Below is a small trained network, with its code and all its weights. Each question gives an input and a target symbol and asks what happens when units are switched off, that is, made to give their printed mean instead of their output.

import numpy as np


def w(rows, s, z=0):
    codes = np.array(rows[::2]) - 128.0
    scale = np.full(codes.shape[1], s)
    scale[-1] = z or s
    return codes * scale


def norm(h):
    return h / np.sqrt((h * h).mean(-1, keepdims=True) + 1e-5)


def f(y):
    return y / 2 * (1 + np.tanh(0.7978845608 * (y + 0.044715 * y**3)))


def softmax(a):
    e = np.exp(a - a.max(-1, keepdims=True))
    return e / e.sum(-1, keepdims=True)


def log_softmax(a):
    a = a - a.max(-1, keepdims=True)
    return a - np.log(np.exp(a).sum(-1, keepdims=True))


def net(x, mask):
    ids = ['ΔΘβζμπτφω'.index(c) for c in x.split()]
    T = len(ids)
    res = E[ids] + P[:T]
    u = 0
    for l in range(2):
        q, k, v = (norm(res) @ M[l].T for M in (Q, K, V))
        z = softmax(np.where(np.tri(T) > 0, q @ k.T / 4**0.5, -1e9)) @ v
        res = res + np.where(mask[u], z, O[l][:, -1]) @ O[l][:, :-1]
        u += 1
        y = f(norm(res) @ A[l][:, :-1].T + A[l][:, -1])
        res = res + np.where(mask[u : u + 8], y, B[l][:, -1]) @ B[l][:, :-1]
        u += 8
    return log_softmax(norm(res)[-1] @ U[:, :-1].T + U[:, -1])


Q, K, V, O, A, B = {}, {}, {}, {}, {}, {}
E = w([
[61,81,77],'Δ',
[47,191,118],'Θ',
[138,2,109],'β',
[173,129,95],'ζ',
[60,107,148],'μ',
[109,247,177],'π',
[7,150,90],'τ',
[115,15,60],'φ',
[193,106,212],'ω',
],0.023)
P = w([
[46,41,143],'0',
[25,96,171],'1',
[33,87,144],'2',
[64,40,81],'3',
[131,72,43],'4',
[141,66,31],'5',
[170,79,12],'6',
[185,79,3],'7',
],0.0067)
Q[0] = w([
[148,146,153],'0.h1',
[212,250,251],'0.h1',
[134,162,135],'0.h1',
[154,164,170],'0.h1',
],0.033)
K[0] = w([
[109,124,127],'0.h1',
[3,176,82],'0.h1',
[101,157,111],'0.h1',
[82,146,110],'0.h1',
],0.037)
V[0] = w([
[89,57,2],'0.h1',
[131,208,151],'0.h1',
[45,166,27],'0.h1',
[119,157,147],'0.h1',
],0.0052)
O[0] = w([
[246,131,67,118],'0.h1',
[90,139,137,44],'0.h1',
[194,168,90,6],'0.h1',
[103,139,142,108],'0.h1',
],0.014,0.0024)
A[0] = w([
[184,31,79,78],'0.n1',
[128,157,178,134],'0.n2',
[178,3,218,159],'0.n3',
[99,33,71,98],'0.n4',
[62,145,2,214],'0.n5',
[139,166,96,27],'0.n6',
[129,111,137,6],'0.n7',
[94,174,181,84],'0.n8',
],0.024,0.0023)
B[0] = w([
[168,85,86,230],'0.n1',
[153,146,121,138],'0.n2',
[1,184,124,249],'0.n3',
[136,52,182,241],'0.n4',
[128,193,193,219],'0.n5',
[113,160,103,131],'0.n6',
[92,86,145,128],'0.n7',
[165,158,82,150],'0.n8',
],0.049,0.016)
Q[1] = w([
[65,254,128],'1.h1',
[100,159,160],'1.h1',
[122,131,124],'1.h1',
[159,80,105],'1.h1',
],0.036)
K[1] = w([
[43,255,91],'1.h1',
[89,162,144],'1.h1',
[124,135,114],'1.h1',
[185,69,141],'1.h1',
],0.032)
V[1] = w([
[241,229,202],'1.h1',
[2,75,122],'1.h1',
[13,94,114],'1.h1',
[173,202,192],'1.h1',
],0.0097)
O[1] = w([
[213,229,55,39],'1.h1',
[1,11,118,254],'1.h1',
[32,67,112,242],'1.h1',
[149,178,53,105],'1.h1',
],0.0094,0.0077)
A[1] = w([
[108,39,66,58],'1.n1',
[90,132,86,50],'1.n2',
[173,123,56,51],'1.n3',
[89,106,34,130],'1.n4',
[173,56,19,33],'1.n5',
[142,108,36,3],'1.n6',
[84,138,88,32],'1.n7',
[79,112,1,86],'1.n8',
],0.027,0.0065)
B[1] = w([
[228,113,53,222],'1.n1',
[123,159,227,179],'1.n2',
[107,3,159,144],'1.n3',
[121,225,139,237],'1.n4',
[19,90,235,157],'1.n5',
[129,139,254,137],'1.n6',
[125,137,235,186],'1.n7',
[87,213,56,255],'1.n8',
],0.044,0.0077)
U = w([
[55,163,146,129],'Δ',
[137,114,157,202],'Θ',
[149,183,137,239],'β',
[172,187,211,15],'ζ',
[223,127,201,4],'μ',
[193,164,82,254],'π',
[81,97,6,77],'τ',
[72,182,81,60],'φ',
[165,50,64,150],'ω',
],0.023,0.0063)

Each question gives the input, a string of symbols that net reads in full, and the target symbol t.
The units are the heads (4 rows each of Q, K, V and O) and the neurons (one row each of A and B). Each row of codes is followed by its name. A weight is (code - 128) times the scale printed after its matrix; where a second scale follows, it is the last column's (O, A, B and U).
mask holds one flag per unit, layer by layer, with each layer's heads first. A switched-off unit (its flag False) gives its mean, the last column of its rows in O or B, instead of its output. The means were averaged over made-up inputs and are rounded, as every weight is.
A unit's drop is (log p(t) with every unit on - log p(t) with that unit switched off) / (log p(t) with every unit on - log p(t) with every unit switched off).
The circuit of an input: a set's keep is (log p(t) with only the set's units on - log p(t) with every unit switched off) / (log p(t) with every unit on - log p(t) with every unit switched off). Starting from the 12 units with the biggest drops (on a tie, the unit counted first), units are removed one at a time, each time the one whose removal leaves the highest keep (on an exact tie, the one counted first), for as long as the keep stays at least 0.8.
units of the circuit, in order: the units of the circuit, biggest drop first
unit that matters most: the unit with the biggest drop
top k neurons: the k neurons with the biggest drops, biggest first
k most important neurons of layer l: the k neurons of layer l with the biggest drops, biggest first
drop when u is switched off: that unit's drop, to one decimal
input Θ τ μ, target ζ: units of the circuit, in order -> 0.n3, 0.h1
input τ ζ ω π β π π, target β: unit that matters most -> 0.n1
input β ω φ μ φ φ ω, target φ: top 2 neurons -> 0.n5, 1.n8
input Δ π μ, target π: top 2 neurons -> 0.n3, 0.n1
input μ ζ μ, target Θ: units of the circuit, in order -> 0.n4, 0.h1
input μ Θ μ ζ β β Θ Θ, target β: units of the circuit, in order -> 0.n4, 0.n3
input ω ζ π ω μ ζ, target Θ: top 2 neurons -> 0.n4, 1.n8
input ω μ π Θ φ ω β, target τ: top 4 neurons -> 0.n3, 0.n5, 0.n4, 0.n1
input Δ ω Δ, target Θ: top 3 neurons -> 0.n3, 1.n8, 1.n4
input μ Δ ω π ω, target φ: 3 most important neurons of layer 0 -> 0.n3, 0.n5, 0.n4
input φ φ τ μ ζ, target Θ: units of the circuit, in order -> 0.n3, 1.n5, 0.n1
input Δ ω Θ Δ τ Δ φ φ, target Θ: top 2 neurons -> 0.n4, 1.n8
input Θ β φ, target ω: top 2 neurons -> 0.n1, 0.n4
input φ μ π β μ Δ, target μ: units of the circuit, in order -> 0.n3
input Θ φ μ ω φ, target Θ: top 3 neurons -> 0.n4, 0.n5, 1.n8
input μ ζ φ φ π ζ π, target π: top 3 neurons -> 0.n1, 0.n3, 0.n4
input Δ Θ φ Δ ζ β φ π, target π: drop when 0.n3 is switched off -> 0.5
input ω Δ Δ, target Θ: drop when 0.h1 is switched off -> 0.2
input β μ μ Δ, target μ: drop when 0.n5 is switched off -> 0.3
input μ φ μ, target ω: unit that matters most -> 0.h1
